Here is a tiny trained network, its code and every weight. The questions are about switching its units off for an input and a class, where a switched-off unit gives its printed mean instead of its output.

import numpy as np


def w(rows, s, z=0):
    codes = np.array(rows[::2]) - 128.0
    scale = np.full(codes.shape[1], s)
    scale[-1] = z or s
    return codes * scale


def norm(h):
    return h / np.sqrt((h * h).mean(-1, keepdims=True) + 1e-5)


def f(y):
    return y / 2 * (1 + np.tanh(0.7978845608 * (y + 0.044715 * y**3)))


def log_softmax(a):
    a = a - a.max(-1, keepdims=True)
    return a - np.log(np.exp(a).sum(-1, keepdims=True))


def net(x, mask):
    res = np.array(x, float).reshape(1, 6) / 4 @ E
    u = 0
    for l in range(3):
        y = f(norm(res) @ A[l][:, :-1].T + A[l][:, -1])
        res = res + np.where(mask[u : u + 4], y, B[l][:, -1]) @ B[l][:, :-1]
        u += 4
    return log_softmax(norm(res)[-1] @ U[:, :-1].T + U[:, -1])


A, B = {}, {}
E = w([
[136,228,19,189,147,10,82,23],'x0',
[96,127,133,61,72,2,122,158],'x1',
[123,121,138,153,152,108,121,133],'x2',
[43,172,126,124,143,136,187,99],'x3',
[147,124,133,117,142,114,143,138],'x4',
[136,134,51,131,140,166,182,233],'x5',
],0.007)
A[0] = w([
[142,186,57,141,125,144,127,254,79],'L0N1',
[89,208,85,134,149,97,105,131,178],'L0N2',
[109,92,189,118,147,179,150,190,100],'L0N3',
[125,81,174,91,74,99,115,212,253],'L0N4',
],0.01,0.0029)
B[0] = w([
[104,124,161,103,150,90,59,6,221],'L0N1',
[149,132,184,98,81,139,182,181,224],'L0N2',
[143,158,204,201,117,117,79,141,232],'L0N3',
[41,184,94,94,146,32,188,142,253],'L0N4',
],0.011,0.0064)
A[1] = w([
[170,97,179,135,188,179,64,109,1],'L1N1',
[183,113,103,201,183,247,173,124,175],'L1N2',
[158,116,100,212,225,224,129,133,89],'L1N3',
[97,221,167,117,160,166,254,171,57],'L1N4',
],0.0066,0.0036)
B[1] = w([
[121,117,118,80,198,86,163,48,181],'L1N1',
[119,144,88,93,137,72,255,86,252],'L1N2',
[92,103,109,101,139,54,222,95,223],'L1N3',
[73,99,142,179,82,149,67,124,251],'L1N4',
],0.0095,0.003)
A[2] = w([
[218,241,2,130,66,109,129,128,143],'L2N1',
[31,161,230,60,172,54,54,34,81],'L2N2',
[12,58,154,65,32,120,218,89,160],'L2N3',
[186,150,119,160,198,231,130,143,2],'L2N4',
],0.0064,0.0039)
B[2] = w([
[1,137,215,103,99,22,76,168,155],'L2N1',
[169,156,13,79,207,217,58,140,245],'L2N2',
[124,112,130,146,146,89,76,27,211],'L2N3',
[160,39,113,141,140,178,251,136,119],'L2N4',
],0.0094,0.011)
U = w([
[138,117,86,66,201,172,41,47,151],'0',
[41,70,100,207,161,108,71,63,237],'1',
[62,93,122,65,155,62,250,74,213],'2',
[67,136,130,136,170,132,114,96,224],'3',
[25,195,201,194,90,111,166,215,132],'4',
[93,168,124,130,187,141,125,88,140],'5',
[205,124,74,179,51,222,168,170,7],'6',
[159,2,37,243,78,183,226,185,4],'7',
],0.0068,0.0043)

Each question gives the input, the list of numbers given to net, and the class t.
The units are the neurons (one row each of A and B). Each row of codes is followed by its name. A weight is (code - 128) times the scale printed after its matrix; where a second scale follows, it is the last column's (A, B and U).
mask holds one flag per neuron, layer by layer. A switched-off neuron (its flag False) gives its mean, the last column of its row in B, instead of its output. The means were averaged over made-up inputs and are rounded, as every weight is.
A unit's drop is (log p(t) with every unit on - log p(t) with that unit switched off) / (log p(t) with every unit on - log p(t) with every unit switched off).
The circuit of an input: a set's keep is (log p(t) with only the set's units on - log p(t) with every unit switched off) / (log p(t) with every unit on - log p(t) with every unit switched off). Starting from all 12 units, units are removed one at a time, each time the one whose removal leaves the highest keep (on an exact tie, the one counted first), for as long as the keep stays at least 0.8.
units of the circuit, in order: the units of the circuit, biggest drop first
unit that matters most: the unit with the biggest drop
k most important neurons: the k neurons with the biggest drops, biggest first
top k neurons in layer l: the k neurons of layer l with the biggest drops, biggest first
drop when u is switched off: that unit's drop, to one decimal
input [-5,-8,-2,2,8,3], class 2: units of the circuit, in order	[L1N2]
input [-1,3,-7,8,-2,2], class 1: units of the circuit, in order	[L1N4; L2N3]
input [4,0,-4,4,2,-6], class 0: units of the circuit, in order	[L0N4; L2N2]
input [-1,-2,6,2,2,7], class 0: units of the circuit, in order	[L0N1; L2N2]
input [6,4,-1,-1,-3,2], class 4: top 3 neurons in layer 2	[L2N2; L2N1; L2N3]
input [5,-8,8,-1,0,-3], class 2: 2 most important neurons	[L0N1; L0N4]
input [0,-6,-3,3,4,-4], class 2: units of the circuit, in order	[L0N4; L0N1; L1N2; L2N2]
input [-2,-5,1,-4,-2,-4], class 2: top 2 neurons in layer 0	[L0N1; L0N4]
input [-6,2,5,-4,3,3], class 4: 2 most important neurons	[L0N3; L1N1]
input [-8,-5,3,-1,-2,-1], class 4: units of the circuit, in order	[L0N1; L2N2]
input [2,-7,-1,4,7,1], class 2: units of the circuit, in order	[L0N4; L1N2; L1N3]
input [8,5,6,-1,1,0], class 4: 2 most important neurons	[L0N1; L0N2]
input [-4,-2,4,5,2,-7], class 0: 3 most important neurons	[L2N2; L0N2; L0N4]
input [-8,-7,-6,3,5,0], class 4: units of the circuit, in order	[L0N3]
input [8,6,-8,-5,6,6], class 4: units of the circuit, in order	[L2N1; L0N2]
input [2,-8,-4,4,-1,-7], class 2: 4 most important neurons	[L0N4; L0N1; L1N2; L0N3]
input [-6,-8,-7,-4,4,-4], class 2: 2 most important neurons	[L0N1; L1N2]
input [-8,-1,3,7,3,-7], class 4: top 2 neurons in layer 0	[L0N3; L0N1]
input [-3,-7,-1,6,-1,-3], class 2: 3 most important neurons	[L0N4; L1N2; L0N1]
input [-8,-4,-1,-3,-7,1], class 4: top 2 neurons in layer 2	[L2N2; L2N3]
input [-4,-7,-2,-2,0,3], class 2: unit that matters most	L1N2
input [-5,1,5,3,-2,8], class 0: 2 most important neurons	[L0N1; L2N2]
input [0,8,-1,4,6,8], class 0: 3 most important neurons	[L0N1; L2N2; L1N2]
input [6,4,4,-3,-5,3], class 4: top 2 neurons in layer 0	[L0N2; L0N4]
input [3,-8,5,4,-2,2], class 2: top 2 neurons in layer 1	[L1N2; L1N3]
input [8,5,-3,1,0,2], class 4: top 2 neurons in layer 2	[L2N1; L2N2]
input [8,0,1,-1,-1,1], class 4: most important neuron	[L0N2]
input [8,0,6,3,-2,-2], class 4: top 2 neurons in layer 0	[L0N1; L0N2]
input [-5,3,-5,6,8,-8], class 0: 3 most important neurons	[L2N2; L0N2; L2N1]
input [4,-6,-5,1,5,-4], class 2: drop when L0N4 is switched off	1.4
